In the rows, zero is written as 128.
127 150 126 100 144 121 123 119 140 112 124 124 120 117 122 123 133 128
 110 118 150 130 118 166 123 128 145 119 137 113 147 125 | z_938
130 149 125 125 133 132 116 105 145 120 143 108 119 132 148 146 117 117
 148 109 110 147 141 168 92 109 128 134 133 112 150 106 | z_941
101 162 129 143 155 144 141 116 112 106 125 137 137 131 109 148 139 143
 109 132 132 89 124 131 175 125 114 111 120 141 99 130 | z_106
148 137 115 105 120 151 106 119 130 115 145 127 129 137 168 132 131 132
 128 130 138 158 130 127 118 121 148 147 115 126 130 121 | z_727
142 174 120 106 142 127 109 100 123 121 147 117 129 99 153 120 124 110
 122 134 132 147 118 129 109 120 144 122 129 102 153 119 | z_941
124 126 152 116 195 122 109 134 128 151 96 116 144 23 128 168 117 103
 119 133 116 117 152 118 21 167 114 121 166 44 135 109 | z_387
129 130 130 170 192 187 133 143 87 124 129 95 112 116 130 136 139 133
 126 139 154 121 81 165 146 79 102 110 135 135 85 125 | z_353
140 140 133 165 100 158 123 129 126 109 168 131 143 141 85 145 154 144
 109 159 123 101 88 128 169 126 121 137 121 123 143 132 | z_494
138 144 118 81 147 111 126 127 145 116 116 119 128 103 166 104 146 98
 132 102 138 136 128 149 84 154 135 126 148 106 151 131 | z_353
153 138 115 117 150 127 116 129 121 124 136 116 128 112 163 104 123 113
 130 120 125 161 126 139 109 114 147 146 128 128 135 124 | z_353
139 150 130 111 152 130 127 95 131 123 144 92 130 91 126 108 121 110 132
 128 129 167 119 117 99 153 146 126 126 106 129 126 | z_723
168 105 120 100 96 157 92 202 86 131 141 133 148 69 160 165 119 104 140
 149 172 122 130 62 164 101 148 87 122 113 89 137 | z_620
119 153 140 83 142 97 122 125 155 88 146 89 144 110 164 105 116 106 123
 139 151 142 129 184 96 133 151 117 142 102 135 151 | z_723
136 136 132 139 139 117 122 97 133 143 125 149 138 109 154 129 150 132
 123 124 102 131 113 111 104 127 147 145 127 113 147 145 | z_494
116 147 121 111 122 152 138 122 129 96 113 122 115 123 98 124 145 135
 114 113 157 99 102 156 129 140 127 127 141 119 117 152 | z_889
137 115 112 132 136 124 109 83 129 146 122 162 128 118 162 145 137 140
 119 120 136 128 122 119 120 108 136 151 121 134 129 127 | z_949
100 164 113 55 121 152 130 165 137 98 190 100 119 122 144 140 105 108
 104 136 115 133 127 100 86 138 127 119 136 103 115 107 | z_941
147 106 149 130 105 151 136 110 131 135 170 74 93 148 166 119 178 70 183
 140 123 171 120 128 139 129 114 119 119 120 173 106 | z_494
122 140 141 115 80 167 126 135 122 96 174 104 115 152 156 157 132 108
 143 115 133 133 122 157 131 131 143 120 136 131 148 112 | z_938
132 162 130 106 130 107 117 83 140 123 140 114 133 121 132 129 128 105
 133 119 144 155 119 162 105 137 154 115 136 100 156 129 | z_938
130 162 134 132 123 152 130 123 117 135 130 142 111 87 140 127 140 131
 138 123 132 138 117 132 134 99 145 121 140 125 129 124 | z_988
140 136 147 115 140 166 127 155 121 129 133 115 107 87 115 122 113 129
 115 128 138 113 114 102 138 111 119 88 140 115 113 114 | z_977
116 118 142 121 121 161 136 170 118 119 130 117 125 123 109 140 135 136
 111 114 132 111 119 149 135 134 119 112 143 129 134 130 | z_938
124 117 141 145 122 145 136 165 113 121 136 131 124 114 110 142 143 147
 110 134 123 113 136 130 151 110 135 119 126 145 118 138 | z_949
140 161 123 124 157 121 108 114 121 119 137 115 139 90 159 123 134 102
 121 137 127 146 133 146 92 129 138 132 129 100 149 125 | z_353
114 157 145 97 136 124 130 103 117 123 125 115 125 115 139 118 126 128
 118 117 137 149 127 156 118 131 154 119 140 109 132 136 | z_727
158 113 139 153 144 104 141 81 174 142 92 156 140 108 134 143 151 143
 160 83 107 150 160 187 104 143 152 177 134 151 162 140 | z_938
134 131 126 135 128 115 127 92 143 128 128 151 144 119 153 132 154 126
 127 126 122 117 117 145 118 120 136 151 127 126 138 155 | z_494
129 162 135 116 145 115 118 107 119 119 136 118 119 106 147 120 121 101
 133 131 137 143 130 144 130 108 132 119 138 108 143 115 | z_106
127 153 123 117 179 132 109 105 107 148 127 142 132 99 183 125 113 127
 120 149 116 145 145 106 123 131 134 118 120 126 131 102 | z_620
138 161 158 133 219 89 143 100 158 139 145 135 123 71 138 129 171 119
 123 153 103 158 127 174 121 65 146 137 133 109 128 141 | z_977
108 126 140 128 113 172 146 153 104 126 127 132 115 105 122 150 134 156
 111 122 124 119 141 119 149 132 137 123 129 151 111 127 | z_988
140 129 122 153 126 140 130 126 105 139 130 140 135 136 160 135 163 148
 126 137 140 120 93 127 156 115 139 132 120 163 129 156 | z_977
122 120 123 131 133 124 144 82 146 158 143 141 129 112 170 143 143 138
 128 113 120 137 135 104 152 138 136 127 110 170 164 124 | z_938
146 156 123 104 115 136 116 96 139 110 130 129 130 110 142 132 154 123
 135 102 127 134 119 157 113 127 163 130 139 107 149 135 | z_494
112 167 148 98 86 186 127 112 72 121 96 143 109 73 101 109 83 160 88 113
 136 105 102 76 132 162 151 136 138 108 118 135 | z_941
124 131 121 126 112 146 147 142 144 100 151 130 129 124 112 162 154 120
 137 120 146 70 114 133 150 150 117 122 141 140 126 119 | z_387
139 129 131 119 165 147 110 84 131 135 105 137 127 82 140 118 114 138
 110 114 122 131 130 121 115 127 124 134 121 114 132 115 | z_723
155 132 137 124 128 116 126 85 162 117 127 132 144 136 184 124 172 125
 153 108 137 147 120 171 126 122 152 132 129 141 155 176 | z_889
110 144 135 124 151 112 117 61 117 140 117 146 121 88 162 123 131 111
 122 109 133 118 123 117 106 139 123 132 137 105 157 120 | z_620
129 142 139 139 132 150 141 140 112 127 129 131 120 112 121 146 130 132
 131 124 118 109 125 128 148 117 124 112 131 136 120 128 | z_941
155 167 114 102 145 111 96 119 135 99 129 147 127 105 152 112 146 105
 135 119 147 145 118 176 89 105 152 145 147 95 145 135 | z_620
169 188 114 121 168 148 109 111 133 97 145 119 135 107 126 118 116 123
 126 135 123 141 130 187 123 106 161 120 143 116 123 101 | z_494
95 90 131 114 125 173 156 147 108 147 117 111 120 92 152 162 128 143 138
 101 115 117 177 112 181 125 108 134 120 175 113 105 | z_106
125 130 108 130 161 145 133 153 129 132 135 128 136 132 165 112 111 147
 128 142 128 125 103 132 136 107 123 129 128 156 96 131 | z_723
127 132 110 125 146 139 120 116 130 128 121 140 125 130 150 130 131 133
 119 101 113 118 127 130 122 122 121 137 124 130 136 109 | z_353
106 174 109 106 136 123 126 99 165 95 153 129 123 169 145 99 127 135 119
 110 133 110 112 175 119 115 124 122 141 130 138 111 | z_949
114 122 119 161 139 132 120 114 121 158 133 119 141 93 164 137 183 119
 146 91 106 143 110 124 88 97 114 161 136 102 165 127 | z_988
105 131 137 121 123 141 135 137 123 122 142 122 122 132 123 131 135 139
 110 123 131 112 98 116 117 129 130 119 131 125 122 150 | z_387
139 141 127 132 140 123 112 111 125 126 115 142 133 113 159 137 137 120
 134 105 116 115 130 135 119 108 130 139 129 108 149 121 | z_941
146 127 121 93 121 105 122 114 161 98 153 117 136 113 143 113 155 107
 122 121 148 142 120 168 121 122 142 143 127 125 154 153 | z_723
85 118 96 84 184 179 106 131 106 118 99 140 155 146 242 133 136 184 108
 100 141 93 95 132 130 121 122 169 136 132 93 113 | z_620
140 127 130 156 166 146 124 60 128 140 133 136 115 96 135 151 131 136
 118 106 100 128 163 103 135 133 130 132 112 143 147 78 | z_949
130 145 128 133 127 134 126 78 127 137 142 128 123 109 157 131 130 128
 131 118 111 139 121 110 127 117 155 132 119 128 139 126 | z_494
140 132 130 103 164 134 126 116 131 131 118 155 129 104 176 114 154 123
 127 134 124 143 153 118 127 139 131 130 113 147 129 139 | z_620
117 184 110 110 145 142 136 100 123 109 136 140 117 76 113 112 164 127
 99 127 153 125 97 125 106 135 141 143 137 112 129 139 | z_988
151 175 130 114 153 160 108 132 122 111 136 122 105 100 136 117 125 125
 130 143 161 158 104 198 139 59 154 105 136 116 124 126 | z_938
137 163 133 106 141 110 122 95 132 118 144 109 127 102 129 122 130 109
 132 136 145 164 121 143 123 127 147 131 136 107 143 129 | z_106
134 137 124 150 114 163 127 181 119 112 149 125 122 115 106 147 136 133
 129 119 119 117 127 125 147 94 114 120 132 140 126 125 | z_106
113 90 160 83 163 160 132 103 89 128 171 97 129 102 176 147 84 135 54
 125 120 175 135 88 79 160 158 148 127 148 103 142 | z_938
109 106 126 146 182 130 132 91 118 142 97 132 130 121 161 107 152 144 98
 109 145 105 119 134 136 118 98 132 121 147 132 134 | z_988
125 128 145 127 94 187 125 136 120 116 144 116 111 134 100 164 115 161
 118 110 121 126 122 130 136 114 137 116 127 136 107 127 | z_977
145 107 131 130 155 96 136 106 137 145 108 158 146 132 130 118 117 126
 117 140 127 113 138 111 125 166 123 139 122 150 121 141 | z_387
130 141 125 133 125 96 120 122 138 135 125 146 126 128 142 144 117 118
 128 113 108 108 136 123 109 129 126 113 136 116 162 118 | z_941
111 132 132 119 151 99 136 100 148 131 115 109 124 140 123 134 115 121
 132 108 116 123 142 143 101 153 116 124 133 110 146 112 | z_941
161 135 107 100 147 132 100 119 117 134 127 129 132 99 157 123 148 118
 111 144 150 142 120 107 123 126 140 129 114 118 139 126 | z_977
119 135 133 128 146 160 142 133 119 110 133 121 130 100 119 150 127 138
 111 123 133 99 125 120 110 150 133 124 135 137 101 137 | z_387
151 119 122 116 191 131 123 182 133 124 141 136 187 58 215 194 130 95
 150 114 89 119 226 146 84 137 134 106 147 151 97 118 | z_620
94 161 126 103 170 130 141 61 138 113 129 94 130 120 118 148 113 134 118
 94 117 126 136 164 111 155 140 127 146 108 123 103 | z_889
137 133 137 116 149 120 120 113 138 133 116 144 125 110 169 128 135 112
 126 126 114 122 154 127 109 124 125 125 123 125 137 123 | z_977
91 99 101 125 138 149 155 133 143 133 135 102 121 128 118 129 153 117
 138 66 123 74 87 126 114 153 66 135 162 123 147 94 | z_723
141 145 117 98 118 119 121 72 154 102 116 132 120 154 145 138 150 108
 148 102 159 114 106 175 116 162 135 129 153 109 151 126 | z_889
111 179 83 88 131 160 111 101 114 104 161 129 129 122 165 130 126 146
 108 135 149 139 106 77 126 143 159 137 103 132 108 119 | z_620
129 159 120 102 171 149 119 101 140 121 139 126 135 116 166 143 120 125
 125 137 133 130 119 146 113 137 125 122 137 114 115 104 | z_353
128 158 119 130 130 126 118 91 137 122 145 157 112 146 152 129 133 121
 132 129 136 137 99 166 129 80 140 150 124 129 134 126 | z_938
163 156 131 108 163 133 127 137 135 131 127 115 151 69 154 131 114 129
 141 128 112 151 171 172 134 124 151 120 142 138 141 113 | z_941
115 158 131 126 142 152 144 134 112 144 131 127 102 85 112 123 140 141
 113 112 112 122 97 84 126 122 127 105 133 119 141 128 | z_941
111 136 123 136 123 143 129 141 113 112 135 118 126 123 101 149 126 131
 108 117 138 111 119 139 124 126 132 120 127 124 126 130 | z_938
117 155 151 139 112 163 128 155 126 107 158 107 134 116 95 151 139 141
 114 122 122 103 98 124 132 116 117 91 136 102 134 143 | z_941
---
166 86 162 171 135 118 98 68 128 117 123 100 150 114 151 118 121 78 120
 117 120 124 120 155 144 128 118 80 111 143 142 151 | z_336
120 139 125 130 164 108 116 71 142 101 118 132 152 137 134 137 123 138
 145 190 144 119 127 130 136 155 117 111 161 119 121 128 | z_665
53 157 37 186 116 149 122 119 166 95 97 145 133 136 132 43 110 137 77 91
 164 127 150 66 147 159 119 94 117 136 186 102 | z_518
57 206 46 171 123 135 93 98 156 127 114 179 126 116 146 108 113 157 135
 140 199 123 146 130 151 145 84 135 109 174 197 177 | z_665
75 174 96 195 101 160 110 105 149 109 96 170 124 145 163 98 100 168 77
 92 168 116 155 92 107 100 95 119 69 153 137 147 | z_398
105 114 127 105 195 124 107 155 69 71 141 129 148 135 131 130 114 158
 121 66 147 115 170 129 86 94 165 119 130 148 87 107 | z_518
129 130 136 103 134 125 146 99 139 185 165 139 158 81 112 87 124 102 68
 126 98 133 133 103 130 120 112 144 144 135 128 103 | z_451
110 88 44 162 109 118 114 139 115 117 106 122 110 111 117 130 138 188 82
 133 148 129 128 112 128 129 100 142 107 124 226 103 | z_336
147 144 142 104 120 149 107 115 144 224 175 154 104 129 134 147 140 74
 136 158 104 101 130 178 158 170 137 134 156 168 112 182 | z_665
147 157 162 106 191 92 104 82 111 113 67 102 139 168 115 115 106 151 182
 178 114 168 128 150 102 199 137 131 165 126 139 137 | z_336
188 82 159 95 106 124 71 87 120 162 133 75 122 133 112 200 122 60 195
 178 85 108 130 169 86 129 123 152 155 99 131 149 | z_489
136 94 141 146 97 134 135 138 146 180 168 159 120 64 149 148 143 90 117
 78 121 110 131 131 156 98 129 69 105 209 141 156 | z_398
131 111 122 105 163 134 112 136 84 88 91 126 133 137 118 145 110 113 136
 159 181 145 152 111 82 112 135 168 139 110 168 111 | z_546
131 87 141 114 138 126 152 142 128 143 112 133 123 112 137 104 124 112
 108 139 98 133 109 123 109 112 133 91 113 102 115 121 | z_637
122 120 176 87 171 108 102 119 114 86 59 150 115 177 136 140 103 167 183
 159 109 132 139 142 100 168 149 121 145 117 101 140 | z_489
212 139 161 93 110 144 88 42 112 200 149 131 138 147 117 218 119 74 194
 186 147 128 126 175 105 148 91 194 157 121 119 185 | z_477
134 138 119 99 123 131 167 95 145 185 163 123 153 109 126 142 134 105
 102 138 125 128 157 75 99 128 124 119 152 143 102 82 | z_637
68 161 82 152 106 138 72 121 168 136 97 152 93 134 165 136 95 154 165
 156 132 111 154 145 102 148 87 132 97 133 169 193 | z_665
122 139 181 72 219 87 88 146 80 76 61 142 114 162 122 161 114 191 194
 161 102 160 136 144 67 168 158 147 141 137 145 129 | z_451
102 165 128 85 192 98 118 144 56 109 126 121 147 155 90 116 105 139 118
 116 128 149 149 111 81 106 198 167 164 148 115 81 | z_451
163 89 141 132 123 120 100 77 93 171 120 135 152 75 167 202 141 120 159
 141 149 94 137 146 93 112 99 33 119 187 149 136 | z_489
144 89 146 156 160 122 91 94 137 69 109 128 152 114 137 99 118 123 125
 128 121 135 108 155 127 125 95 111 106 92 131 146 | z_518
96 171 122 89 202 110 135 178 83 111 179 108 129 115 92 118 134 151 94
 89 153 144 175 117 93 120 176 153 148 141 115 67 | z_336
69 175 46 187 117 159 111 145 154 118 95 143 133 130 132 95 113 177 125
 144 145 125 137 112 117 171 61 139 129 147 211 150 | z_451
100 138 129 129 140 126 141 88 157 128 135 171 143 102 141 59 119 146 84
 141 135 125 133 115 155 93 109 113 125 123 84 141 | z_665
81 126 96 115 157 132 124 162 146 123 109 159 97 82 147 78 123 104 129
 151 125 115 129 147 133 145 93 83 117 129 175 146 | z_546
125 130 126 136 121 122 110 88 129 181 133 173 142 53 162 149 135 112
 143 122 136 108 135 149 140 113 85 65 110 202 179 171 | z_451
124 85 125 134 159 120 115 85 160 90 133 171 141 89 126 141 127 134 123
 181 122 105 130 128 143 110 80 93 141 131 145 148 | z_398
143 114 181 159 104 124 104 63 139 165 181 154 139 124 133 190 140 104
 125 123 131 123 123 145 162 87 146 109 124 166 90 173 | z_665
92 94 99 110 193 101 142 198 85 71 150 109 143 99 101 102 147 177 86 90
 121 107 148 105 119 138 170 88 170 121 151 43 | z_451
97 120 111 109 191 116 146 168 113 137 182 184 130 77 138 135 149 127
 110 147 130 104 130 157 139 146 115 56 163 177 115 109 | z_546
131 135 75 163 122 145 100 150 152 139 112 123 126 72 161 86 150 170 128
 134 116 103 144 142 103 176 47 83 128 145 193 125 | z_451
108 202 180 132 139 117 114 147 149 120 109 124 75 188 144 170 137 173
 152 131 112 142 167 145 102 162 161 145 108 132 89 123 | z_336
107 147 108 95 189 72 98 140 103 57 64 102 130 185 96 118 82 136 183 165
 119 175 114 147 87 178 164 197 147 86 166 117 | z_637
148 125 154 125 143 116 91 81 123 81 60 110 139 167 107 144 113 154 177
 191 133 145 145 122 92 134 124 154 159 99 135 130 | z_489
62 215 58 181 98 142 91 107 169 148 116 151 127 116 150 80 102 122 114
 112 150 118 146 126 126 166 77 121 105 144 196 145 | z_451
143 102 145 109 129 109 109 108 111 118 63 136 121 180 116 109 88 122
 127 197 125 155 119 129 117 110 176 187 147 82 116 136 | z_665
92 119 141 95 213 116 108 183 83 45 154 148 145 125 126 105 97 119 105
 78 139 114 155 145 116 124 169 153 137 126 112 107 | z_451
184 48 185 51 170 94 135 164 130 116 55 87 106 122 120 106 113 147 189
 183 55 161 138 114 72 175 147 123 171 93 129 104 | z_477
105 140 64 184 114 140 94 111 147 98 121 145 110 137 154 69 128 141 99
 95 152 111 140 136 159 160 100 100 110 144 160 136 | z_336
94 156 157 162 92 101 107 92 111 137 113 158 133 126 145 194 125 193 141
 80 162 127 147 138 117 70 136 97 82 168 112 147 | z_489
159 95 146 124 131 108 114 125 113 151 131 101 149 76 149 155 142 157
 158 123 140 119 153 147 109 116 125 92 142 158 137 136 | z_665
73 147 112 109 221 110 106 159 59 47 119 115 139 136 145 132 115 180 138
 108 151 99 167 154 69 105 130 102 129 137 106 112 | z_546
168 101 140 113 120 142 111 98 123 178 178 91 143 117 125 122 131 52 116
 117 90 97 138 149 110 118 142 94 156 104 73 111 | z_518
104 106 88 69 164 108 147 183 123 137 113 141 118 83 142 90 107 103 129
 126 116 123 138 136 113 151 133 123 123 135 165 117 | z_637
141 167 173 104 149 99 112 112 113 123 76 87 121 182 113 113 95 120 165
 146 114 154 139 138 88 164 176 146 149 86 106 115 | z_477
126 128 101 86 185 100 94 93 97 107 146 130 158 92 114 150 119 163 153
 119 149 118 169 111 76 130 113 112 162 161 145 103 | z_398
124 103 104 114 159 120 149 112 122 136 138 114 137 101 107 127 131 128
 114 180 122 131 118 112 112 127 106 100 152 105 143 99 | z_336
162 107 135 112 169 138 137 131 111 129 119 146 135 86 152 176 162 136
 177 203 139 101 116 149 97 137 81 48 150 161 119 124 | z_489
107 113 133 95 218 102 92 162 81 77 153 122 136 118 110 164 129 141 162
 102 119 112 150 177 112 128 157 120 145 155 128 139 | z_518
180 84 111 135 139 148 120 94 131 166 180 122 177 123 107 123 120 42 122
 141 126 135 103 135 138 193 112 127 186 139 144 134 | z_637
156 128 163 111 130 112 122 107 128 117 128 120 116 178 102 124 124 120
 116 137 122 146 143 136 147 147 175 180 160 93 93 106 | z_336
108 168 160 93 178 133 109 159 112 106 104 132 118 139 143 119 96 121
 179 151 136 144 151 165 64 130 115 145 130 104 95 151 | z_546
167 135 167 106 138 135 87 58 124 176 160 117 153 107 134 155 124 76 134
 140 100 105 137 164 111 135 90 151 134 130 128 160 | z_451
57 165 112 104 201 127 136 178 97 84 110 148 116 141 131 74 118 153 101
 94 121 108 134 127 131 153 154 119 120 144 143 117 | z_451
129 119 134 118 172 125 141 140 110 147 160 119 141 81 141 129 148 108
 117 152 120 110 132 141 94 127 109 49 152 140 108 94 | z_546
118 122 75 210 66 164 124 108 214 119 91 117 125 144 131 66 130 114 122
 127 126 137 108 100 175 196 80 114 126 103 187 143 | z_518
147 87 151 78 180 112 103 161 95 70 55 106 108 136 156 150 104 130 185
 182 124 136 130 160 56 138 107 161 113 82 147 130 | z_546
129 127 162 162 107 151 130 129 141 147 175 134 133 150 124 153 143 88
 135 85 120 118 119 120 158 165 164 76 160 147 106 124 | z_451
151 114 161 119 160 108 125 82 132 129 135 146 161 116 127 161 116 110
 152 169 130 157 112 126 91 139 113 94 143 109 107 121 | z_637
188 107 162 99 158 148 120 103 115 174 160 123 150 130 138 242 135 98
 188 204 112 128 135 141 53 142 90 131 160 157 98 149 | z_637
137 82 121 73 171 81 161 156 75 113 82 101 150 111 97 141 117 161 185
 186 111 151 92 128 85 114 143 115 173 116 127 91 | z_489
96 132 111 118 147 139 108 144 154 88 97 170 120 79 166 97 116 139 152
 126 169 101 167 133 118 148 86 73 115 125 154 137 | z_489
